Here is a tiny trained network, its code and every weight. The questions are about switching its units off for an input and a target symbol, where a switched-off unit gives its printed mean instead of its output.

import numpy as np


def w(rows, s, z=0):
    codes = np.array(rows[::2]) - 128.0
    scale = np.full(codes.shape[1], s)
    scale[-1] = z or s
    return codes * scale


def softmax(a):
    e = np.exp(a - a.max(-1, keepdims=True))
    return e / e.sum(-1, keepdims=True)


def log_softmax(a):
    a = a - a.max(-1, keepdims=True)
    return a - np.log(np.exp(a).sum(-1, keepdims=True))


def net(x, mask):
    ids = ['αβγδεζηθλμπστφψω'.index(c) for c in x.split()]
    T = len(ids)
    res = E[ids] + P[:T]
    u = 0
    for l in range(2):
        r = res
        for j in range(3):
            rows = slice(3 * j, 3 * j + 3)
            q, k, v = (r @ M[l][rows].T for M in (Q, K, V))
            z = softmax(np.where(np.tri(T) > 0, q @ k.T / 3**0.5, -1e9)) @ v
            o = O[l][rows]
            res = res + np.where(mask[u + j], z, o[:, -1]) @ o[:, :-1]
        u += 3
    return log_softmax(res[-1] @ U[:, :-1].T + U[:, -1])


Q, K, V, O = {}, {}, {}, {}
E = w([
[117,158,120],'α',
[127,131,141],'β',
[65,189,231],'γ',
[126,127,128],'δ',
[96,134,172],'ε',
[110,78,61],'ζ',
[76,104,36],'η',
[84,103,181],'θ',
[136,133,137],'λ',
[5,123,244],'μ',
[212,103,85],'π',
[53,62,138],'σ',
[85,16,54],'τ',
[127,191,153],'φ',
[165,197,163],'ψ',
[96,57,74],'ω',
],0.014)
P = w([
[140,140,160],'0',
[203,99,155],'1',
[87,208,80],'2',
[121,83,123],'3',
[203,97,200],'4',
[87,210,76],'5',
[143,116,120],'6',
[103,86,250],'7',
[58,156,52],'8',
[174,140,78],'9',
],0.012)
Q[0] = w([
[110,106,129],'0.h0',
[114,70,60],'0.h0',
[181,143,136],'0.h0',
[98,131,160],'0.h1',
[84,248,86],'0.h1',
[102,98,171],'0.h1',
[137,131,112],'0.h2',
[155,81,169],'0.h2',
[134,116,119],'0.h2',
],0.016)
K[0] = w([
[183,143,143],'0.h0',
[135,99,5],'0.h0',
[181,179,134],'0.h0',
[31,134,228],'0.h1',
[147,119,180],'0.h1',
[178,104,147],'0.h1',
[137,148,124],'0.h2',
[135,122,210],'0.h2',
[78,142,92],'0.h2',
],0.011)
V[0] = w([
[206,171,133],'0.h0',
[92,113,172],'0.h0',
[111,99,69],'0.h0',
[70,113,120],'0.h1',
[167,90,90],'0.h1',
[142,100,126],'0.h1',
[130,124,103],'0.h2',
[248,121,81],'0.h2',
[75,122,154],'0.h2',
],0.016)
O[0] = w([
[22,94,61,60],'0.h0',
[101,66,32,219],'0.h0',
[143,184,84,72],'0.h0',
[200,127,10,151],'0.h1',
[85,119,168,48],'0.h1',
[117,34,199,124],'0.h1',
[210,3,212,96],'0.h2',
[14,23,65,3],'0.h2',
[230,207,82,191],'0.h2',
],0.0047,0.0041)
Q[1] = w([
[155,86,62],'1.h0',
[107,130,109],'1.h0',
[133,124,129],'1.h0',
[55,250,30],'1.h1',
[160,191,123],'1.h1',
[97,141,127],'1.h1',
[210,72,60],'1.h2',
[133,161,125],'1.h2',
[164,125,110],'1.h2',
],0.014)
K[1] = w([
[138,130,31],'1.h0',
[60,208,172],'1.h0',
[184,183,100],'1.h0',
[2,83,130],'1.h1',
[126,235,96],'1.h1',
[11,175,105],'1.h1',
[113,191,157],'1.h2',
[185,180,115],'1.h2',
[122,175,136],'1.h2',
],0.01)
V[1] = w([
[190,71,180],'1.h0',
[137,84,112],'1.h0',
[18,130,214],'1.h0',
[144,189,8],'1.h1',
[159,79,138],'1.h1',
[97,101,75],'1.h1',
[159,148,145],'1.h2',
[73,243,145],'1.h2',
[184,138,47],'1.h2',
],0.011)
O[1] = w([
[192,72,36,207],'1.h0',
[74,76,78,86],'1.h0',
[199,136,41,68],'1.h0',
[84,31,158,100],'1.h1',
[123,254,91,102],'1.h1',
[4,80,138,3],'1.h1',
[89,105,166,224],'1.h2',
[20,183,149,217],'1.h2',
[180,113,146,112],'1.h2',
],0.0064,0.0025)
U = w([
[54,82,187,181],'α',
[102,144,119,134],'β',
[89,181,135,105],'γ',
[113,138,116,67],'δ',
[125,132,121,141],'ε',
[81,117,131,153],'ζ',
[62,127,150,129],'η',
[135,118,130,164],'θ',
[95,153,112,142],'λ',
[135,155,159,180],'μ',
[132,97,80,253],'π',
[198,143,128,87],'σ',
[160,62,99,49],'τ',
[75,152,132,94],'φ',
[73,254,46,22],'ψ',
[181,90,124,139],'ω',
],0.0095,0.0047)

Each question gives the input, a string of symbols that net reads in full, and the target symbol t.
The units are the heads (3 rows each of Q, K, V and O). Each row of codes is followed by its name. A weight is (code - 128) times the scale printed after its matrix; where a second scale follows, it is the last column's (O and U).
mask holds one flag per head, layer by layer. A switched-off head (its flag False) gives its mean, the last column of its rows in O, instead of its output. The means were averaged over made-up inputs and are rounded, as every weight is.
A unit's drop is (log p(t) with every unit on - log p(t) with that unit switched off) / (log p(t) with every unit on - log p(t) with every unit switched off).
The circuit of an input: a set's keep is (log p(t) with only the set's units on - log p(t) with every unit switched off) / (log p(t) with every unit on - log p(t) with every unit switched off). Starting from all 6 units, units are removed one at a time, each time the one whose removal leaves the highest keep (on an exact tie, the one counted first), for as long as the keep stays at least 0.8.
circuit, biggest first: the units of the circuit, biggest drop first
most important unit: the unit with the biggest drop
which heads matter: for each layer, one digit per head in row order, 1 if its drop is at least 0.15 and else 0, layers parted by /
drop when u is switched off: that unit's drop, to one decimal
input π μ θ, target ψ: which heads matter	011 / 010
input μ π γ, target α: most important unit	0.h2
input π α π π λ π ψ θ ω, target ψ: which heads matter	110 / 110
input μ σ ψ β δ π π μ β, target α: circuit, biggest first	0.h2, 1.h1, 1.h0
input π α σ, target ψ: circuit, biggest first	0.h2, 0.h1, 1.h1, 1.h0
input μ μ μ θ π ε, target α: which heads matter	011 / 111
input π θ λ, target ψ: which heads matter	111 / 110
input μ π ε τ β ω, target α: circuit, biggest first	0.h2, 1.h1, 1.h0
input ε ε θ μ ε, target σ: circuit, biggest first	1.h1, 0.h2
input η ε ε γ μ, target σ: circuit, biggest first	0.h2, 1.h1
input π π μ ζ μ μ, target ψ: circuit, biggest first	0.h0, 0.h1, 1.h1, 0.h2
input π α μ, target ψ: circuit, biggest first	0.h1, 0.h2, 1.h1, 1.h0
input μ β τ π π γ, target α: which heads matter	011 / 110
input π π θ μ τ δ μ π ε, target ψ: circuit, biggest first	0.h1, 0.h2, 1.h1, 0.h0
input π μ β, target ψ: circuit, biggest first	1.h1, 0.h1, 0.h2
input μ β ζ, target α: circuit, biggest first	0.h2, 1.h1, 1.h2
input π γ τ, target ψ: which heads matter	111 / 010
input π μ γ μ ε π, target ψ: circuit, biggest first	1.h1, 0.h2, 0.h1, 0.h0
input μ β η, target α: circuit, biggest first	1.h1, 0.h2, 1.h0
input π μ ε, target ψ: which heads matter	011 / 010
input ζ μ γ μ β, target σ: circuit, biggest first	0.h2
input π π ω π γ β, target ψ: most important unit	1.h1
input π π γ μ ε θ, target ψ: which heads matter	111 / 110
input β μ θ μ β, target σ: circuit, biggest first	0.h2, 1.h1
input μ λ π, target α: which heads matter	001 / 010
input π μ σ η μ π μ β ζ, target ψ: circuit, biggest first	1.h1, 0.h1, 0.h2
input μ β θ, target α: which heads matter	011 / 111
input μ μ ε τ μ ζ, target α: drop when 0.h1 is switched off	0.3
input μ θ α, target α: drop when 0.h2 is switched off	0.7
